M =
0.108,0.116,0.055,0.040,0.021,-0.007,0.060,0.063,0.005,0.112,0.059,0.027,-0.009,0.073
0.073,0.130,0.167,0.111,-0.069,-0.032,0.149,0.095,-0.044,0.190,0.031,-0.018,-0.179,0.099
0.036,0.098,0.042,0.029,0.113,0.057,0.030,0.074,0.088,0.035,0.027,0.051,0.081,0.011
-0.021,-0.010,-0.008,0.017,0.077,0.125,0.009,0.044,0.085,-0.025,0.078,0.042,0.126,0.023
0.012,0.045,0.031,0.044,0.033,-0.104,0.051,0.017,0.047,0.107,0.041,-0.009,0.014,0.072
0.096,0.080,0.124,0.105,-0.083,-0.027,0.143,0.072,-0.023,0.215,0.083,-0.026,-0.141,0.105
0.109,0.081,0.031,0.052,0.034,0.163,0.046,0.089,-0.017,0.078,0.051,0.035,-0.014,0.041
0.063,0.080,0.054,0.089,0.002,-0.040,0.055,0.038,-0.043,0.119,0.068,0.001,-0.069,0.094
The 3rd largest entry: 0.167
Report the entry just left of 0.023.
0.126
Report the largest entry in the last column.
0.105
Report the entry directly below the largest entry.
0.078
Report the entry directly above 0.047.
0.085
The entry just right of 0.108: 0.116
Report the largest entry.
0.215
Report the entry just right of 0.046.
0.089
The entry just right of -0.010 -> -0.008
Report the top-right entry.
0.073
The third entry in reading order: 0.055
The third entry on the diagonal from the top-right corner is 0.051
The smallest entry in the last row -> -0.069
Report the bottom-left entry.
0.063
Report the smallest entry in the first column.
-0.021
The entry directly below 0.130 -> 0.098
The top entry of the column that holds the smallest entry: -0.009
The top-left entry -> 0.108
Report the entry just left of the largest entry.
-0.023
Report the entry just right of 0.034.
0.163
Report the entry directly below -0.026.
0.035
Report the last entry of the smallest entry's row.
0.099
The entry just left of -0.008 -> -0.010
Report the 3rd entry on the main diagonal.
0.042
The last entry, reading row by row: 0.094
The entry just left of the smallest entry -> -0.018
The third entry from the end, reading row by row -> 0.001
The entry directly below -0.017 is -0.043
The smallest entry in the last column is 0.011
Report the top entry of the column that holds the largest entry.
0.112

A =
-9, 24, -6, -11, -8, -4, -74, 8, -6
-34, -10, 2, 2, 7, 9, 20, -30, 8
Counting starts at 1.
The entry just left of -30 -> 20
The bottom-left entry -> -34
Which number is the entry at row 1, column 1? -9
The entry just left of the smallest entry: -4
Which number is the entry in row 1 and column 3? -6
Which number is the entry in row 1 and column 2? 24
The smallest entry: -74
Which number is the entry at row 2, column 2? -10

Questions about the grid below.
1) Read off the bottom-left entry.
2) Read off the fifth entry from the end, reading row by row.
3) Read off the 3rd entry on the diagonal from the top-right corner.
4) Read off the entry in the top-left corner.
5) Read off the top entry of the column that holds the largest entry.
6) Read off the largest entry.
7) Read off the smallest entry in the last row.
8) Read off the entry directly above -51.
4, -10, -29, -7, 14, -12, -29, 5, -47, -3
-2, -6, -17, -11, -1, -8, -20, 5, -32, 9
-21, -14, -51, -36, 42, -9, -40, -8, -83, -8
31, -24, -27, 2, -71, -32, -29, 49, -29, 48
-8, -8, -23, -20, -7, -9, -23, 8, -43, 17
-9, -9, -28, -23, -10, -12, -27, 9, -49, 20
-60, -6, -40, -66, 44, 7, -29, -25, -78, 5
-2, -14, -43, -19, 22, -14, -36, 5, -68, -3
48, -14, -8, 33, -49, -26, -17, 39, 0, 21
-62, 12, 0, -48, 32, 22, 0, -31, -23, 1
29, -28, -37, -5, -73, -36, -34, 52, -42, 51
1) 29
2) -36
3) -8
4) 4
5) 5
6) 52
7) -73
8) -17

B = [[736, 116, 257, 194, 16, -23, 228, 215, 280, 428, 213, 308, 309, 442, 15], [157, 281, 170, 178, 206, 210, 325, 247, 210, 211, 328, 367, 228, 121, 132], [350, 222, 255, 247, 207, 187, 237, 251, 252, 299, 227, 263, 258, 304, 197], [-261, 646, -166, 153, -9, 472, 207, 774, 74, 437, -323, 401, 447, 331, -382], [198, 103, 367, 299, 161, 83, 407, 483, 203, 181, 209, 161, 337, 76, 232], [650, -40, 566, 327, 444, 101, 291, -139, 375, 111, 681, 141, 102, 188, 723], [142, 276, 262, 262, 296, 309, 262, 257, 246, 222, 267, 240, 225, 215, 304], [218, 260, 222, 234, 233, 237, 278, 249, 236, 238, 284, 284, 242, 203, 207], [-530, 351, -522, -304, -64, 316, 246, 877, 156, 492, -780, 359, 780, 425, 164]]
The first entry in reading order is 736
The entry just right of 76?
A: 232
The largest entry?
A: 877
The 2nd largest entry: 780
The entry just left of 74: 774
The entry just right of the smallest entry is 359
The entry just left of the smallest entry -> 492
The 4th entry in reading order -> 194
The third smallest entry -> -522
The entry just left of 76 -> 337
The entry just right of the largest entry is 156
The entry just left of 646?
A: -261
The second smallest entry?
A: -530
The entry just left of 132 is 121
The smallest entry is -780
